Below is a small trained network, with its code and all its weights. Each question gives an input and a class and asks what happens when units are switched off, that is, made to give their printed mean instead of their output.

import numpy as np


def w(rows, s, z=0):
    codes = np.array(rows[::2]) - 128.0
    scale = np.full(codes.shape[1], s)
    scale[-1] = z or s
    return codes * scale


def f(y):
    return np.maximum(y, 0)


def log_softmax(a):
    a = a - a.max(-1, keepdims=True)
    return a - np.log(np.exp(a).sum(-1, keepdims=True))


def net(x, mask):
    res = np.array(x, float).reshape(1, 5) / 4 @ E
    y = f(res @ A[0][:, :-1].T + A[0][:, -1])
    res = res + np.where(mask, y, B[0][:, -1]) @ B[0][:, :-1]
    return log_softmax(res[-1] @ U[:, :-1].T + U[:, -1])


A, B = {}, {}
E = w([
[240,24,30],'x0',
[78,219,14],'x1',
[2,48,114],'x2',
[128,125,127],'x3',
[129,127,126],'x4',
],0.0074)
A[0] = w([
[211,88,49,85],'N1',
[218,59,97,62],'N2',
[159,111,114,153],'N3',
[132,225,195,135],'N4',
[186,179,126,254],'N5',
[83,184,164,21],'N6',
[103,132,51,117],'N7',
[159,111,63,103],'N8',
[156,78,205,56],'N9',
[87,96,115,203],'N10',
[108,184,244,35],'N11',
[68,114,143,11],'N12',
[89,86,100,80],'N13',
[174,192,112,180],'N14',
[178,186,154,51],'N15',
[125,52,196,107],'N16',
[147,58,27,30],'N17',
[254,185,124,39],'N18',
[102,135,79,127],'N19',
[143,99,98,19],'N20',
[52,33,153,75],'N21',
[130,131,127,107],'N22',
[232,164,198,96],'N23',
[98,197,6,39],'N24',
[148,83,80,38],'N25',
[191,209,181,63],'N26',
[184,27,67,61],'N27',
],0.012,0.0084)
B[0] = w([
[86,159,188,214],'N1',
[92,159,160,205],'N2',
[119,119,151,173],'N3',
[107,121,187,222],'N4',
[118,52,109,254],'N5',
[81,158,169,162],'N6',
[182,131,128,181],'N7',
[95,136,186,176],'N8',
[255,234,123,169],'N9',
[106,59,81,207],'N10',
[103,167,171,194],'N11',
[78,166,113,142],'N12',
[116,128,59,155],'N13',
[117,83,114,209],'N14',
[88,151,65,156],'N15',
[214,210,100,189],'N16',
[59,170,152,188],'N17',
[94,143,82,197],'N18',
[199,137,137,169],'N19',
[69,155,158,133],'N20',
[110,146,31,191],'N21',
[129,128,128,128],'N22',
[119,120,42,211],'N23',
[248,208,135,200],'N24',
[62,169,169,152],'N25',
[69,138,64,183],'N26',
[88,162,164,211],'N27',
],0.0091,0.0095)
U = w([
[54,193,194,38],'0',
[115,124,126,251],'1',
[201,212,111,73],'2',
[69,137,31,31],'3',
[117,108,150,240],'4',
[156,3,193,87],'5',
],0.012,0.014)

Each question gives the input, the list of numbers given to net, and the class t.
The units are the neurons (one row each of A and B). Each row of codes is followed by its name. A weight is (code - 128) times the scale printed after its matrix; where a second scale follows, it is the last column's (A, B and U).
mask holds one flag per neuron, in row order. A switched-off neuron (its flag False) gives its mean, the last column of its row in B, instead of its output. The means were averaged over made-up inputs and are rounded, as every weight is.
A unit's drop is (log p(t) with every unit on - log p(t) with that unit switched off) / (log p(t) with every unit on - log p(t) with every unit switched off).
The circuit of an input: a set's keep is (log p(t) with only the set's units on - log p(t) with every unit switched off) / (log p(t) with every unit on - log p(t) with every unit switched off). Starting from the 12 units with the biggest drops (on a tie, the unit counted first), units are removed one at a time, each time the one whose removal leaves the highest keep (on an exact tie, the one counted first), for as long as the keep stays at least 0.8.
units of the circuit, in order: the units of the circuit, biggest drop first
most important unit: the unit with the biggest drop
k most important neurons: the k neurons with the biggest drops, biggest first
drop of u: that unit's drop, to one decimal
input [-7,-6,8,-3,7], class 3: units of the circuit, in order -> [N21]
input [-4,5,-7,-1,4], class 3: units of the circuit, in order -> [N26 N15]
input [3,-2,-8,1,6], class 3: 2 most important neurons -> [N23 N18]
input [-3,-8,0,-5,-5], class 2: units of the circuit, in order -> [N9 N16]
input [4,1,-7,5,-6], class 3: units of the circuit, in order -> [N18 N23]
input [6,-1,-7,-6,-2], class 3: units of the circuit, in order -> [N23 N18]
input [8,-4,-7,-3,1], class 0: units of the circuit, in order -> [N1 N2]
input [0,-7,4,-2,5], class 2: units of the circuit, in order -> [N16 N9]
input [-4,-3,-8,7,-3], class 3: 2 most important neurons -> [N23 N26]
input [6,6,-6,-1,3], class 0: 3 most important neurons -> [N1 N8 N17]
input [7,-8,-4,-7,7], class 2: 4 most important neurons -> [N9 N16 N23 N4]
input [-6,-2,-7,-2,4], class 3: 3 most important neurons -> [N23 N26 N15]
input [-6,-8,4,-8,-5], class 2: 2 most important neurons -> [N16 N9]
input [7,7,7,-7,0], class 0: most important unit -> N17
input [5,0,-4,2,3], class 0: 2 most important neurons -> [N1 N2]
input [-3,-5,4,2,2], class 2: 3 most important neurons -> [N16 N9 N5]
input [4,5,-7,5,-4], class 3: 2 most important neurons -> [N18 N5]
input [3,8,-3,7,-6], class 2: drop of N24 -> 1.7
input [6,-7,2,0,-4], class 2: drop of N25 -> -0.1
input [-6,8,-2,-6,4], class 2: units of the circuit, in order -> [N24]
input [1,8,-2,1,-4], class 2: drop of N24 -> 1.1
